Each state holds some of the marks f x l j k q u n b, at most 5. A symbol removes its mark if there, or adds it if room remains.

In the rows, 64 means zero.

Trace:
Each answer is a row, close to the row of the state it stands for.
---
  40    44    54    51    60    68    83    60    64    73    95    67    74    60    38    67    50    57    79    95     9    78    68
f:   36    42    50    67    40    72    62    61    62    64    96    62    62    57    44    69    37    66    83    82    19    80    61
q:   40    36    45    54    63    98    61    57    79    44    71    49    61    82    46    98    39    70    83    75    39    88    69
f:   44    42    57    41    78    91    82    45    71    44    70    60    73    80    37    90    60    66    76    90    29    91    78
f:   38    32    39    61    59    86    60    59    79    45    68    43    60    83    49    98    42    74    77    83    34    91    64
n:   40    35    34    70    71    82    72    59    84    40    75    56    62    73    55    88    44    73   108    65    49    82    67
n:   33    34    43    63    64    91    60    62    74    40    72    45    59    74    47    97    42    65    83    82    35    87    64
q:   38    39    45    65    38    71    56    66    70    68    90    57    66    57    41    76    42    66    80    87    18    82    61
q:   37    31    43    56    60    89    60    56    82    46    68    48    57    79    54    97    44    71    76    84    36    88    70
j:   38    26    29    35    61    87    65    71    72    40    63    41    55    63    55    96    40    61    62    70    43    65    86
b:   40    47    33    38    79    91    32    85    80    58    62    47    26    65    66    82    61    46    67    68    43    50    78
j:   35    53    58    67    81    98    33    71    96    56    77    44    35    70    51    89    62    54    77    79    52    86    62
l:   78    59    85    72    94    74    36    68    67    51    73    38    28   111    71    80    53    84    64    72    47    69    54
n:   75    70    74    84   103    55    48    69    79    57    69    51    26   110    65    63    57    88    90    55    62    67    54
q:   75    77    75    92    71    38    47    73    66    75    89    62    23    83    68    42    58    87    92    56    37    60    48
k:   63    65    74   111    67    46    60    85    66    93    90    58    36    84    76    36    48    72    71    42    62    55    42
---
  36    57    58    64    27    79    95    62    50    70    89    75    82    46    32    58    53    55    51    92    55    84    57
k:   46    63    66    51    39    77    81    59    50    57    78    69    75    33    24    70    57    73    75   105    45    93    60
x:   42    48    67    55    49    74    80    60    63    73    92    70    68    53    37    72    47    56    79    90     5    81    71
k:   25    46    64    68    40    78    87    63    59    79    93    76    83    64    42    53    47    44    53    75    32    82    69
l:   59    55    91    79    53    47    98    57    36    80    93    71    78    93    69    51    40    71    41    65    41    71    57
q:   67    49    92    76    75    76   102    47    49    60    74    60    79   120    69    76    32    69    37    52    56    78    63
n:   68    58    79    83    81    65   109    52    58    58    71    67    77   118    72    59    35    78    64    39    61    68    58
n:   73    45    90    68    82    73    93    48    46    57    69    56    80   120    66    70    41    78    34    53    59    76    66
x:   78    66    95    74    57    75    99    52    37    43    59    62    93    94    62    68    51    80    32    62    91    85    54
k:   93    71    85    50    72    72    89    47    34    33    51    53    73    92    55    82    52   103    57    86    68    85    67
n:   97    76    77    69    74    63    99    45    42    40    52    71    66    84    59    77    54   108    90    69    76    76    68
q:   88    77    75    72    55    39   102    46    32    65    77    80    71    59    47    50    51   100    86    77    51    66    56
x:   83    68    76    72    66    39    96    52    43    71    84    76    64    88    64    53    43    90    88    64    17    64    62
n:   79    56    88    69    67    45    75    51    41    71    85    65    69    94    58    60    43    85    64    80     7    73    54
u:   79    63    86    64    55    42    63    43    49    90    74    74    99    81    73    67    49    82    71    83    12    72    67
q:   86    62    83    61    71    68    65    43    68    49    62    59   101   106    76    96    62    77    65    73    15    85    72
---
  78    48    70    76    45    46    52    65    42    74    86    57    56    86    66    70    32    93    65    70    15    71    45
f:   82    61    90    63    60    43    80    52    30    74    82    63    66    94    54    62    41    89    66    80     9    66    60
j:   84    44    63    33    60    43    75    63    28    69    72    69    67    77    72    62    43    80    51    65    11    46    76
l:   43    40    41    29    49    70    83    68    54    67    80    69    57    44    56    72    43    54    62    79     9    61    91
b:   41    59    54    36    75    74    54    75    59    75    88    69    34    37    45    57    69    38    55    80    30    50    81
f:   34    56    37    51    61    69    27    86    66    77    86    49    28    45    58    58    56    49    65    75    32    52    73
f:   41    58    54    35    70    76    56    82    62    81    84    69    36    42    45    57    73    37    55    83    29    48    84
l:   85    71    85    39    77    42    59    79    45    80    80    64    22    74    69    47    63    65    48    67    22    35    77
k:   71    63    85    67    72    56    64    79    43    95    77    68    43    80    70    38    61    47    34    49    49    38    72
n:   69    72    73    79    83    42    83    82    51    91    82    71    36    79    79    26    63    51    56    33    58    31    69
q:   66    71    77    64   109    59    89    78    63    62    56    67    37   106    81    46    60    53    41    29    75    37    79
q:   70    72    73    75    79    38    79    87    52    86    76    71    43    80    73    20    64    54    52    32    58    34    69
q:   65    65    73    62   105    55    85    74    63    73    64    61    36   100    87    43    69    52    47    26    76    41    80
x:   84    84    74    58    90    61    92    77    51    55    42    66    41    73    70    42    70    61    42    34   112    36    70
b:   81    62    63    57    63    53   117    61    41    47    46    70    74    78    77    57    54    73    48    36    95    50    73
k:   95    74    49    38    75    44   103    61    39    31    54    64    61    69    70    67    60    89    72    51    74    45    90
---
  92    48    56    44    47    60    55    57    32    34    38    52    53    77    71    81    41   101    44    61    68    58    69
k:   84    39    55    66    43    65    71    74    34    45    39    47    62    73    83    72    32    83    21    39    94    55    59
l:   33    30    30    47    36    90    80    79    58    42    44    52    69    48    54    79    44    58    38    55    87    66    74
f:   39    48    42    35    45    98   106    67    49    38    52    63    77    47    48    74    55    49    34    65    87    70    87
k:   59    54    38    19    59    93    82    58    56    32    51    60    62    40    43    90    58    64    58    80    60    68    93
b:   56    67    53    19    73    87    61    77    67    44    51    63    37    38    41    76    76    49    57    83    77    55    92
f:   48    65    39    35    60    90    42    77    72    45    55    50    28    34    47    82    70    57    62    76    86    59    68
f:   57    73    62    24    72    95    63    76    67    43    46    56    30    35    34    73    75    49    53    83    85    63    87
x:   38    61    53    22    97    94    57    75    81    58    64    57    33    66    53    80    75    42    66    79    46    66    93
l:   90    69    85    36    99    62    55    71    54    54    56    58    23    90    80    78    68    62    39    63    44    43    88
f:   82    63    67    49    86    65    32    80    63    57    52    36    22    94    83    75    54    72    45    51    51    42    75
l:   36    51    39    45    78    89    36    85    85    54    67    48    29    59    64    77    61    48    69    67    46    57    80
j:   34    57    54    60    81    97    36    72    88    55    78    51    32    76    44    87    63    55    74    83    50    80    61
n:   33    55    45    80    90    85    47    68   104    46    83    56    34    71    48    75    63    52   105    69    55    81    67
k:   17    52    48    83    83    86    66    72   103    62    77    52    43    82    58    63    60    42    77    49    79    79    55
k:   34    59    44    73    91    89    49    75   104    49    83    48    31    73    51    75    64    56   104    69    55    70    62
---
  49    57    40    52    66    84   103    51    74    29    67    64    69    49    35    79    61    75    97    85    67    83    77
j:   54    47    28    29    72    75   100    50    62    31    50    68    65    37    47    81    58    73    86    68    80    58    94
f:   53    47    17    40    60    75    73    69    69    27    49    56    52    36    56    80    46    77    87    60    77    60    78
j:   50    55    29    67    52    86    82    55    77    26    63    65    60    43    45    82    45    88   109    73    80    80    62
b:   50    82    43    76    72    84    49    69    93    44    65    53    31    44    45    73    69    67   107    75    96    77    55
j:   50    70    26    52    79    80    53    76    81    41    49    63    18    24    55    63    71    61    86    59    90    54    71
q:   50    70    30    56    45    55    49    87    68    63    67    64    23    18    56    49    70    61    85    59    75    50    70
l:   89    84    57    61    56    31    49    85    51    65    65    64    24    45    73    38    65    86    77    51    71    35    60
q:  100    71    57    54    85    46    43    77    61    43    45    52    17    66    77    62    66    88    69    43    94    49    66
f:   99    89    75    42    96    47    78    68    56    51    43    62    27    61    66    54    77    77    62    53    88    45    78
k:   80    81    75    60    82    59    93    70    48    53    42    66    46    72    73    41    81    52    43    37   114    42    74
u:   85    82    71    66    86    58    76    64    64    61    37    70    75    66    86    53    90    47    55    36   112    42    75
u:   82    79    68    65    85    58    89    77    54    62    49    66    40    72    75    51    68    60    41    33   114    48    76
b:   81    58    58    55    68    56   114    63    30    44    45    64    71    80    79    57    47    75    44    38    99    47    76
j:   76    68    76    80    73    64   122    50    46    50    60    76    81    90    67    61    50    94    65    51   103    74    58
l:   40    52    47    68    57    84   117    55    68    38    65    75    80    60    36    65    57    55    76    69    92    88    71
---
  52    56    47    30    29    70    76    67    45    54    69    74    64    14    36    62    56    60    61    92    47    62    85
b:   55    73    56    33    57    71    53    76    59    67    72    69    43    10    35    62    82    49    68    90    57    61    78
k:   36    64    58    47    50    72    71    84    53    80    75    68    50    20    40    42    69    35    29    70    79    54    75
q:   39    63    51    44    70    99    78    79    66    61    53    57    45    46    40    67    75    32    33    71   103    56    77
n:   38    71    42    55    79    84    92    75    76    52    58    69    45    47    50    52    83    27    56    50   109    46    83
u:   33    73    42    45    68    74    76    67    91    63    51    76    79    33    64    57    94    32    61    50   102    49    74
l:   87    85    79    63    90    47    75    65    73    65    43    76    78    66    90    49    88    51    48    34   114    42    72
u:   89    80    73    58    89    63    87    76    55    59    45    70    44    70    71    45    75    59    42    39   110    35    72
b:   93    66    54    55    60    56   118    60    45    43    37    68    76    76    72    49    46    80    46    33    94    51    76
f:   83    54    49    70    49    53    92    66    44    44    41    55    67    77    79    54    44    79    47    25   104    53    64
n:   78    46    57    62    48    70    74    70    40    45    36    52    66    79    74    68    41    82    23    44    90    56    61
x:   66    32    57    58    57    66    70    75    49    54    53    47    62   107    83    72    30    72    24    36    64    53    69
j:   61    32    79    85    60    74    73    59    59    61    67    47    80   120    77    76    32    76    40    45    62    74    51
q:   66    36    75    96    37    55    62    66    41    82    86    52    70   100    73    57    29    80    49    54    46    68    38
f:   64    52    88    84    51    53    94    57    32    81    87    70    83    96    60    47    37    68    37    65    25    70    57
u:   67    53    84    87    50    55    78    48    51    93    78    73   112    85    73    54    60    58    47    64    27    69    63
---
  81    62    71    66    62    64    47    80    50    66    42    51    33    77    81    54    58    69    16    47   111    50    58
n:   78    67    61    76    71    59    59    82    57    57    44    63    26    72    82    47    60    66    45    26   115    43    57
q:   81    77    64    86    47    45    56    93    46    81    60    70    35    50    76    30    62    72    58    32    94    41    48
f:   82    88    70    69    58    33    88    84    35    79    66    81    40    49    67    29    70    62    43    45    93    33    71
l:   34    76    40    57    54    65    86    83    62    74    73    76    51    21    43    29    79    40    58    60    88    54    71
k:   58    79    43    40    63    61    69    82    61    67    75    73    35    17    40    45    80    51    78    76    72    45    79
f:   57    71    33    54    53    60    48    88    69    63    77    64    29    19    45    50    65    60    88    67    69    53    61
j:   49    81    47    83    44    61    47    75    72    64    84    63    38    23    35    56    69    67   102    80    72    71    46
b:   44    55    38    78    29    60    74    57    63    47    82    67    71    30    44    62    50    86   105    83    57    81    58
n:   43    53    42    72    24    74    61    66    59    56    76    59    67    30    35    70    46    80    79    96    52    85    59
b:   45    72    67    72    42    77    32    78    66    67    90    59    31    25    34    67    70    66    81   102    60    78    48
k:   27    65    63    86    31    84    43    81    67    82    82    65    43    35    41    53    66    52    50    82    82    82    39
j:   32    57    51    63    34    75    48    91    61    75    75    59    41    29    49    49    60    41    40    68    89    57    57
q:   38    52    50    56    56    89    48    87    74    52    54    53    37    43    61    72    67    38    38    59   109    62    72
n:   32    56    39    70    57    87    67    84    85    48    57    63    37    45    59    57    71    45    63    42   112    52    68
k:   46    67    26    48    72    78    45    83    83    45    53    50    28    34    61    64    75    60    87    63    94    54    77
---
  42    43    59    48    71    96    87    49    69    47    78    62    71    75    39    95    53    60    73    86    31    79    77
j:   44    37    36    21    76    86    82    60    69    48    60    55    65    66    53    86    53    57    63    71    34    66    98
